Here is a tiny trained network, its code and every weight. The questions are about switching its units off for an input and a target symbol, where a switched-off unit gives its printed mean instead of its output.

import numpy as np


def w(rows, s, z=0):
    codes = np.array(rows[::2]) - 128.0
    scale = np.full(codes.shape[1], s)
    scale[-1] = z or s
    return codes * scale


def f(y):
    return y / 2 * (1 + np.tanh(0.7978845608 * (y + 0.044715 * y**3)))


def softmax(a):
    e = np.exp(a - a.max(-1, keepdims=True))
    return e / e.sum(-1, keepdims=True)


def log_softmax(a):
    a = a - a.max(-1, keepdims=True)
    return a - np.log(np.exp(a).sum(-1, keepdims=True))


def net(x, mask):
    ids = ['αεζημξπστφψ'.index(c) for c in x.split()]
    T = len(ids)
    res = E[ids] + P[:T]
    r = res
    for j in range(3):
        rows = slice(2 * j, 2 * j + 2)
        q, k, v = (r @ M[0][rows].T for M in (Q, K, V))
        z = softmax(np.where(np.tri(T) > 0, q @ k.T / 2**0.5, -1e9)) @ v
        o = O[0][rows]
        res = res + np.where(mask[j], z, o[:, -1]) @ o[:, :-1]
    y = f(res @ A[0][:, :-1].T + A[0][:, -1])
    res = res + np.where(mask[3:15], y, B[0][:, -1]) @ B[0][:, :-1]
    return log_softmax(res[-1] @ U[:, :-1].T + U[:, -1])


Q, K, V, O, A, B = {}, {}, {}, {}, {}, {}
E = w([
[105,176,148,95,204,172,119,143,125,103,79],'α',
[62,111,79,100,172,74,125,96,52,124,172],'ε',
[17,46,66,105,199,111,69,179,99,127,156],'ζ',
[106,182,125,109,164,152,192,136,105,98,165],'η',
[70,118,99,129,204,152,136,180,132,77,124],'μ',
[149,183,88,117,193,184,75,97,126,106,69],'ξ',
[87,179,102,92,194,149,148,59,244,82,170],'π',
[187,154,126,75,194,250,118,183,160,115,128],'σ',
[72,165,42,45,69,141,196,173,70,129,161],'τ',
[12,55,110,93,159,140,138,47,118,137,121],'φ',
[135,75,150,54,188,74,120,89,94,177,146],'ψ',
],0.018)
P = w([
[2,140,235,71,108,115,140,175,163,14,193],'0',
[142,102,70,140,118,108,112,88,83,76,174],'1',
[134,85,59,137,121,116,101,88,95,100,189],'2',
[160,123,74,132,114,134,116,72,137,104,152],'3',
[171,147,92,98,102,155,121,88,131,116,145],'4',
[162,147,87,97,113,173,127,84,156,126,129],'5',
[151,132,85,68,108,163,108,88,160,130,120],'6',
[141,145,85,62,120,177,127,81,172,148,104],'7',
[165,168,97,30,112,185,114,52,204,143,88],'8',
[86,85,80,32,144,174,122,135,154,192,103],'9',
[135,149,101,8,136,226,121,128,174,178,46],'10',
],0.0095)
Q[0] = w([
[173,138,68,1,240,181,68,114,124,56,174],'head 1',
[202,60,170,160,43,47,204,143,108,185,126],'head 1',
[173,95,214,202,84,105,156,111,135,124,96],'head 2',
[110,130,87,39,154,189,165,116,129,162,150],'head 2',
[87,107,44,52,161,131,163,122,102,143,119],'head 3',
[123,127,101,31,220,167,129,127,85,51,145],'head 3',
],0.0085)
K[0] = w([
[116,94,112,14,94,111,148,101,163,253,78],'head 1',
[112,156,191,229,146,47,114,129,47,21,164],'head 1',
[180,129,82,153,226,84,93,175,79,168,126],'head 2',
[40,102,230,124,97,98,118,181,144,162,109],'head 2',
[55,104,182,16,100,172,139,117,125,15,114],'head 3',
[73,85,240,54,44,104,110,147,154,59,147],'head 3',
],0.0073)
V[0] = w([
[101,146,127,139,81,73,135,76,66,122,105],'head 1',
[183,106,204,186,142,111,85,138,75,161,102],'head 1',
[160,199,179,129,119,133,133,12,192,169,163],'head 2',
[154,85,23,81,158,101,43,109,128,163,167],'head 2',
[131,146,165,90,237,186,70,144,183,138,1],'head 3',
[210,119,172,116,156,169,172,158,122,172,166],'head 3',
],0.0096)
O[0] = w([
[106,137,107,83,100,210,207,182,242,133,70,12],'head 1',
[108,194,117,73,238,208,79,86,220,105,55,6],'head 1',
[200,79,205,180,146,154,176,72,204,218,169,88],'head 2',
[205,76,125,36,18,156,23,71,133,47,231,76],'head 2',
[53,162,230,150,91,159,66,69,100,56,27,232],'head 3',
[180,125,181,143,177,27,254,40,69,47,57,89],'head 3',
],0.0084,0.012)
A[0] = w([
[156,87,134,162,114,107,139,149,121,83,80,127],'neuron 1',
[93,144,178,124,104,160,115,92,116,99,115,104],'neuron 2',
[201,117,179,167,110,155,164,98,108,114,88,153],'neuron 3',
[73,181,104,66,127,126,139,191,125,98,123,114],'neuron 4',
[90,194,107,41,156,95,109,154,137,71,136,2],'neuron 5',
[105,114,163,157,82,135,169,121,101,59,73,140],'neuron 6',
[112,155,168,114,50,156,90,158,104,103,159,15],'neuron 7',
[86,128,161,255,135,176,120,127,157,170,60,120],'neuron 8',
[120,127,137,151,208,80,81,132,135,96,179,209],'neuron 9',
[118,130,147,154,48,134,63,116,136,113,107,149],'neuron 10',
[113,159,146,127,204,112,170,110,124,144,124,242],'neuron 11',
[126,136,102,172,88,180,105,123,96,193,105,238],'neuron 12',
],0.0084,0.0027)
B[0] = w([
[62,84,149,139,74,117,169,144,176,164,140,165],'neuron 1',
[217,122,22,110,161,201,122,134,149,157,131,234],'neuron 2',
[124,122,169,203,38,145,155,139,149,109,103,189],'neuron 3',
[165,109,128,144,149,90,174,104,125,70,57,192],'neuron 4',
[176,126,146,164,150,83,112,114,189,162,118,174],'neuron 5',
[135,145,121,122,103,119,132,126,134,191,85,255],'neuron 6',
[92,53,87,133,173,120,139,123,160,125,160,222],'neuron 7',
[170,147,61,108,128,91,71,54,98,175,171,215],'neuron 8',
[254,112,197,79,82,197,141,120,57,114,72,209],'neuron 9',
[92,161,153,195,145,144,171,138,103,140,168,228],'neuron 10',
[104,133,153,42,140,88,111,99,154,138,147,185],'neuron 11',
[73,141,168,122,111,119,139,133,178,72,165,205],'neuron 12',
],0.0081,0.014)
U = w([
[188,114,101,2,91,183,153,131,168,134,90,253],'α',
[116,205,151,131,37,141,138,248,107,141,128,163],'ε',
[218,124,95,154,141,127,186,173,116,165,110,29],'ζ',
[190,79,139,137,122,153,199,107,106,115,55,108],'η',
[135,188,82,138,122,139,125,157,101,168,104,105],'μ',
[191,187,180,94,106,139,152,124,39,63,162,208],'ξ',
[167,106,125,132,98,99,104,121,135,76,108,22],'π',
[115,213,189,161,164,106,167,183,99,65,107,150],'σ',
[167,132,143,148,232,139,234,122,100,161,123,72],'τ',
[131,100,91,154,151,250,218,112,99,130,135,149],'φ',
[170,153,166,192,98,74,133,147,141,175,167,95],'ψ',
],0.0063,0.0054)

Each question gives the input, a string of symbols that net reads in full, and the target symbol t.
The units are the heads (2 rows each of Q, K, V and O) and the neurons (one row each of A and B). Each row of codes is followed by its name. A weight is (code - 128) times the scale printed after its matrix; where a second scale follows, it is the last column's (O, A, B and U).
mask holds one flag per unit, heads first, then neurons. A switched-off unit (its flag False) gives its mean, the last column of its rows in O or B, instead of its output. The means were averaged over made-up inputs and are rounded, as every weight is.
A unit's drop is (log p(t) with every unit on - log p(t) with that unit switched off) / (log p(t) with every unit on - log p(t) with every unit switched off).
The circuit of an input: a set's keep is (log p(t) with only the set's units on - log p(t) with every unit switched off) / (log p(t) with every unit on - log p(t) with every unit switched off). Starting from the 12 units with the biggest drops (on a tie, the unit counted first), units are removed one at a time, each time the one whose removal leaves the highest keep (on an exact tie, the one counted first), for as long as the keep stays at least 0.8.
units of the circuit, in order: the units of the circuit, biggest drop first
most important unit: the unit with the biggest drop
top k neurons: the k neurons with the biggest drops, biggest first
which heads matter: for each layer, one digit per head in row order, 1 if its drop is at least 0.15 and else 0, layers parted by /
input ζ ζ α ε η σ σ σ ψ π, target π: units of the circuit, in order -> [head 2; neuron 5]
input π ξ α σ φ ξ, target ψ: which heads matter -> 010
input σ σ φ, target η: units of the circuit, in order -> [head 3]
input μ σ ζ, target σ: units of the circuit, in order -> [head 2; neuron 2]
input ε σ ε σ, target α: units of the circuit, in order -> [head 3; head 2]
input ζ σ ε ζ ψ, target α: which heads matter -> 100
input σ ξ φ ψ ξ τ σ ζ σ α, target η: units of the circuit, in order -> [head 3; neuron 6]
input σ ζ ζ, target ξ: top 3 neurons -> [neuron 9; neuron 7; neuron 4]
input ξ ψ ξ σ α φ ξ α σ τ α, target ε: which heads matter -> 100
input ξ σ σ σ η σ ψ σ ζ ξ σ, target φ: which heads matter -> 011
input σ π τ σ, target ε: top 2 neurons -> [neuron 3; neuron 4]
input ξ π ζ, target φ: which heads matter -> 011
input α σ σ σ σ σ σ π σ μ, target ξ: units of the circuit, in order -> [head 1; neuron 9]
input ε μ ξ μ σ α α σ μ σ, target ξ: units of the circuit, in order -> [head 1]
input α ξ π σ α φ φ ξ α ξ ξ, target μ: units of the circuit, in order -> [neuron 8; head 3; neuron 9; head 2]
input ξ α α σ σ σ σ σ ξ φ, target φ: top 3 neurons -> [neuron 10; neuron 7; neuron 2]
input μ μ σ α σ α ξ ξ, target σ: which heads matter -> 010
input σ σ μ σ σ α σ σ σ ξ ζ, target η: which heads matter -> 001
input τ α ε ε, target ζ: which heads matter -> 001
input τ ξ σ π ζ μ σ ξ π μ ξ, target ζ: most important unit -> head 3
input α ψ α ε ξ α ζ α ξ, target μ: units of the circuit, in order -> [neuron 8; head 3; head 2; neuron 9]
input ζ σ α φ ζ α ζ, target π: which heads matter -> 010
input ψ ξ μ σ σ ε, target ξ: which heads matter -> 000
